Here is a tiny trained network, its code and every weight. The questions are about switching its units off for an input and a target symbol, where a switched-off unit gives its printed mean instead of its output.

import numpy as np


def w(rows, s, z=0):
    codes = np.array(rows[::2]) - 128.0
    scale = np.full(codes.shape[1], s)
    scale[-1] = z or s
    return codes * scale


def softmax(a):
    e = np.exp(a - a.max(-1, keepdims=True))
    return e / e.sum(-1, keepdims=True)


def log_softmax(a):
    a = a - a.max(-1, keepdims=True)
    return a - np.log(np.exp(a).sum(-1, keepdims=True))


def net(x, mask):
    ids = ['γεζθλμξφψω'.index(c) for c in x.split()]
    T = len(ids)
    res = E[ids] + P[:T]
    u = 0
    for l in range(2):
        r = res
        for j in range(3):
            rows = slice(2 * j, 2 * j + 2)
            q, k, v = (r @ M[l][rows].T for M in (Q, K, V))
            z = softmax(np.where(np.tri(T) > 0, q @ k.T / 2**0.5, -1e9)) @ v
            o = O[l][rows]
            res = res + np.where(mask[u + j], z, o[:, -1]) @ o[:, :-1]
        u += 3
    return log_softmax(res[-1] @ U[:, :-1].T + U[:, -1])


Q, K, V, O = {}, {}, {}, {}
E = w([
[132,145,83],'γ',
[118,149,66],'ε',
[158,152,101],'ζ',
[68,206,136],'θ',
[250,83,113],'λ',
[182,148,61],'μ',
[138,140,82],'ξ',
[61,156,84],'φ',
[204,141,102],'ψ',
[150,141,79],'ω',
],0.013)
P = w([
[118,80,66],'0',
[182,205,123],'1',
[71,132,149],'2',
[91,69,175],'3',
[214,200,136],'4',
[90,117,158],'5',
[124,77,243],'6',
[255,159,95],'7',
[132,57,104],'8',
[77,59,142],'9',
],0.015)
Q[0] = w([
[143,172,113],'L0H0',
[144,157,148],'L0H0',
[79,62,187],'L0H1',
[130,154,43],'L0H1',
[254,64,154],'L0H2',
[130,6,113],'L0H2',
],0.0089)
K[0] = w([
[157,87,209],'L0H0',
[146,87,155],'L0H0',
[90,98,255],'L0H1',
[89,191,3],'L0H1',
[52,88,73],'L0H2',
[106,6,40],'L0H2',
],0.0088)
V[0] = w([
[30,87,116],'L0H0',
[186,63,157],'L0H0',
[72,70,190],'L0H1',
[159,222,252],'L0H1',
[200,177,54],'L0H2',
[149,194,206],'L0H2',
],0.011)
O[0] = w([
[167,99,201,144],'L0H0',
[159,133,106,25],'L0H0',
[151,65,124,68],'L0H1',
[116,78,5,121],'L0H1',
[116,170,97,253],'L0H2',
[128,74,52,171],'L0H2',
],0.011,0.006)
Q[1] = w([
[64,143,85],'L1H0',
[2,157,177],'L1H0',
[118,46,102],'L1H1',
[233,170,105],'L1H1',
[144,105,144],'L1H2',
[92,61,163],'L1H2',
],0.008)
K[1] = w([
[246,163,175],'L1H0',
[172,128,84],'L1H0',
[128,132,92],'L1H1',
[112,194,147],'L1H1',
[178,56,125],'L1H2',
[118,127,33],'L1H2',
],0.011)
V[1] = w([
[168,157,111],'L1H0',
[72,109,162],'L1H0',
[116,113,251],'L1H1',
[127,66,140],'L1H1',
[38,68,134],'L1H2',
[139,181,95],'L1H2',
],0.011)
O[1] = w([
[254,45,140,177],'L1H0',
[9,127,169,125],'L1H0',
[234,57,82,255],'L1H1',
[115,136,49,51],'L1H1',
[176,213,122,80],'L1H2',
[75,95,215,180],'L1H2',
],0.007,0.0077)
U = w([
[133,113,122,65],'γ',
[142,118,139,39],'ε',
[119,154,143,58],'ζ',
[114,254,113,140],'θ',
[86,89,82,94],'λ',
[94,130,227,238],'μ',
[129,118,124,2],'ξ',
[133,59,64,63],'φ',
[65,107,149,239],'ψ',
[127,127,143,74],'ω',
],0.0098,0.0059)

Each question gives the input, a string of symbols that net reads in full, and the target symbol t.
The units are the heads (2 rows each of Q, K, V and O). Each row of codes is followed by its name. A weight is (code - 128) times the scale printed after its matrix; where a second scale follows, it is the last column's (O and U).
mask holds one flag per head, layer by layer. A switched-off head (its flag False) gives its mean, the last column of its rows in O, instead of its output. The means were averaged over made-up inputs and are rounded, as every weight is.
A unit's drop is (log p(t) with every unit on - log p(t) with that unit switched off) / (log p(t) with every unit on - log p(t) with every unit switched off).
The circuit of an input: a set's keep is (log p(t) with only the set's units on - log p(t) with every unit switched off) / (log p(t) with every unit on - log p(t) with every unit switched off). Starting from all 6 units, units are removed one at a time, each time the one whose removal leaves the highest keep (on an exact tie, the one counted first), for as long as the keep stays at least 0.8.
circuit, biggest first: the units of the circuit, biggest drop first
unit that matters most: the unit with the biggest drop
which heads matter: for each layer, one digit per head in row order, 1 if its drop is at least 0.15 and else 0, layers parted by /
drop of u: that unit's drop, to one decimal
input φ θ ω φ φ, target φ: which heads matter -> 111 / 010
input θ ω θ φ ε θ θ λ, target θ: circuit, biggest first -> (L0H1, L1H1)
input ε ψ ξ, target φ: which heads matter -> 111 / 111
input γ μ ζ θ ζ λ φ φ ψ, target μ: which heads matter -> 001 / 010
input ε φ ε θ θ θ θ ω ε θ, target λ: which heads matter -> 011 / 010
input φ φ θ μ φ, target φ: circuit, biggest first -> (L1H1, L0H1, L0H2, L0H0)
input φ μ θ ε γ, target φ: circuit, biggest first -> (L0H1, L1H1, L0H2, L0H0)
input θ φ θ θ ζ θ θ ζ, target θ: circuit, biggest first -> (L0H1, L1H1)
input μ ψ θ γ ω θ ω φ, target μ: circuit, biggest first -> (L0H1, L1H2)
input ζ ω θ μ, target μ: circuit, biggest first -> (L0H2, L1H1)
input φ ζ θ ε θ, target φ: circuit, biggest first -> (L0H1, L0H2, L1H1, L0H0)
input φ ε θ ω ξ θ θ, target λ: which heads matter -> 010 / 000
input μ θ θ θ ζ, target μ: which heads matter -> 010 / 001
input φ θ μ φ μ, target φ: which heads matter -> 111 / 010
input φ γ φ θ θ ζ φ θ φ λ, target μ: circuit, biggest first -> (L0H2)
input φ ξ φ ε, target μ: which heads matter -> 001 / 000
input θ θ ζ λ, target μ: which heads matter -> 001 / 010
input μ θ ε μ θ θ μ φ ξ, target μ: circuit, biggest first -> (L0H2, L1H1)
input θ θ θ θ θ φ θ μ, target θ: unit that matters most -> L1H0
input μ φ ω φ θ, target μ: circuit, biggest first -> (L0H1, L1H2)
input θ μ λ φ θ θ μ ψ, target θ: unit that matters most -> L0H1
input θ θ θ θ θ λ ψ ξ, target θ: which heads matter -> 000 / 101
input μ φ ε γ, target μ: which heads matter -> 001 / 000
input φ ω ξ φ θ θ θ φ ψ, target μ: which heads matter -> 001 / 100
input θ γ θ θ μ θ θ ω, target θ: drop of L1H0 -> 0.2
input θ ω ξ θ μ ξ γ ψ, target θ: drop of L0H2 -> -0.1
input θ θ γ ξ, target μ: drop of L1H1 -> 0.1
input μ μ ε λ γ θ γ γ, target μ: drop of L1H2 -> 0.4
